Here is a tiny trained network, its code and every weight. The questions are about switching its units off for an input and a class, where a switched-off unit gives its printed mean instead of its output.

import numpy as np


def w(rows, s, z=0):
    codes = np.array(rows[::2]) - 128.0
    scale = np.full(codes.shape[1], s)
    scale[-1] = z or s
    return codes * scale


def f(y):
    return y / 2 * (1 + np.tanh(0.7978845608 * (y + 0.044715 * y**3)))


def log_softmax(a):
    a = a - a.max(-1, keepdims=True)
    return a - np.log(np.exp(a).sum(-1, keepdims=True))


def net(x, mask):
    res = np.array(x, float).reshape(1, 7) / 4 @ E
    y = f(res @ A[0][:, :-1].T + A[0][:, -1])
    res = res + np.where(mask, y, B[0][:, -1]) @ B[0][:, :-1]
    return log_softmax(res[-1] @ U[:, :-1].T + U[:, -1])


A, B = {}, {}
E = w([
[149,151,127,111,121,142,120,142,119],'x0',
[129,130,138,130,143,129,129,146,132],'x1',
[236,125,106,159,231,68,52,80,155],'x2',
[120,125,131,132,137,130,127,130,129],'x3',
[92,209,118,107,129,56,174,113,187],'x4',
[99,93,11,86,124,95,113,213,124],'x5',
[127,129,120,125,126,134,129,116,124],'x6',
],0.012)
A[0] = w([
[99,136,1,112,126,67,104,197,162,96],'N1',
[177,155,166,172,140,112,153,105,157,106],'N2',
[164,87,72,134,182,140,62,122,155,174],'N3',
[116,71,107,127,119,146,125,169,89,122],'N4',
[157,95,83,129,142,102,117,144,130,118],'N5',
[163,189,123,158,168,83,114,82,163,113],'N6',
[177,48,166,172,122,198,49,123,101,202],'N7',
[213,65,78,141,190,99,88,122,127,7],'N8',
[93,63,75,113,102,164,142,209,81,142],'N9',
[196,33,182,141,160,183,102,107,52,44],'N10',
[113,105,196,129,139,149,155,102,105,158],'N11',
[140,120,198,170,109,171,156,105,89,39],'N12',
[51,168,172,116,70,187,206,136,132,118],'N13',
],0.0098,0.014)
B[0] = w([
[212,149,199,100,214,65,205,119,56,224],'N1',
[94,147,118,189,91,158,72,151,178,172],'N2',
[147,165,100,184,146,98,111,86,166,237],'N3',
[91,120,136,123,80,189,96,132,162,160],'N4',
[159,155,115,207,141,84,131,97,111,164],'N5',
[45,107,79,155,58,199,54,132,222,206],'N6',
[106,81,159,90,158,117,222,150,32,252],'N7',
[66,45,199,60,112,145,235,156,2,184],'N8',
[63,61,48,137,59,215,68,204,197,209],'N9',
[188,208,140,191,182,9,96,37,157,185],'N10',
[204,144,105,168,132,115,95,98,128,180],'N11',
[90,57,175,43,124,164,177,216,78,153],'N12',
[200,186,166,118,219,6,152,89,77,228],'N13',
],0.0084,0.014)
U = w([
[104,77,165,74,118,97,215,161,55,252],'0',
[186,196,162,196,147,49,94,63,143,56],'1',
[62,65,76,147,25,226,2,169,247,84],'2',
],0.0084,0.0022)

Each question gives the input, the list of numbers given to net, and the class t.
The units are the neurons (one row each of A and B). Each row of codes is followed by its name. A weight is (code - 128) times the scale printed after its matrix; where a second scale follows, it is the last column's (A, B and U).
mask holds one flag per neuron, in row order. A switched-off neuron (its flag False) gives its mean, the last column of its row in B, instead of its output. The means were averaged over made-up inputs and are rounded, as every weight is.
A unit's drop is (log p(t) with every unit on - log p(t) with that unit switched off) / (log p(t) with every unit on - log p(t) with every unit switched off).
The circuit of an input: a set's keep is (log p(t) with only the set's units on - log p(t) with every unit switched off) / (log p(t) with every unit on - log p(t) with every unit switched off). Starting from the 12 units with the biggest drops (on a tie, the unit counted first), units are removed one at a time, each time the one whose removal leaves the highest keep (on an exact tie, the one counted first), for as long as the keep stays at least 0.8.
units of the circuit, in order: the units of the circuit, biggest drop first
unit that matters most: the unit with the biggest drop
k most important neurons: the k neurons with the biggest drops, biggest first
drop when u is switched off: that unit's drop, to one decimal
input [6,4,8,-7,-2,1,-3], class 0: unit that matters most -> N8
input [8,-5,-4,8,-8,1,-2], class 2: 3 most important neurons -> [N9, N1, N4]
input [7,-1,-6,2,-1,5,3], class 2: 2 most important neurons -> [N9, N7]
input [7,5,1,-4,2,-3,2], class 2: units of the circuit, in order -> [N13, N1]
input [-8,7,0,-6,-3,2,-4], class 2: 2 most important neurons -> [N13, N1]
input [-8,7,-7,-6,2,-5,8], class 1: 2 most important neurons -> [N13, N7]
input [4,-6,-4,3,-7,1,3], class 2: 3 most important neurons -> [N9, N1, N4]
input [-3,-7,-5,8,3,-2,-6], class 1: 2 most important neurons -> [N7, N13]
input [-1,6,1,7,5,-7,0], class 2: 2 most important neurons -> [N6, N1]
input [-4,1,3,8,-1,2,-4], class 0: 3 most important neurons -> [N10, N13, N11]
input [-8,-7,8,8,-5,6,-4], class 0: 2 most important neurons -> [N8, N7]
input [-8,4,-2,-6,2,-1,-2], class 1: 4 most important neurons -> [N7, N8, N12, N9]
input [4,1,4,-2,-2,3,-6], class 0: 2 most important neurons -> [N8, N10]
input [4,2,5,2,-2,5,6], class 0: units of the circuit, in order -> [N8]
input [4,8,7,-1,-6,5,-2], class 0: 2 most important neurons -> [N8, N7]
input [-2,2,-6,-1,0,4,1], class 2: 4 most important neurons -> [N9, N7, N8, N4]
input [6,-3,-8,7,4,-8,5], class 1: 4 most important neurons -> [N13, N7, N11, N8]
input [-2,-6,-8,8,5,-4,7], class 1: drop when N10 is switched off -> 0.0
input [-6,7,-4,8,-1,1,-1], class 2: drop when N8 is switched off -> 0.1
input [2,-2,-1,6,-4,-7,5], class 0: units of the circuit, in order -> [N12]
input [-4,-4,-8,0,7,-8,6], class 1: drop when N13 is switched off -> 0.6
input [-6,3,-3,-1,-8,6,-6], class 2: drop when N9 is switched off -> 1.1
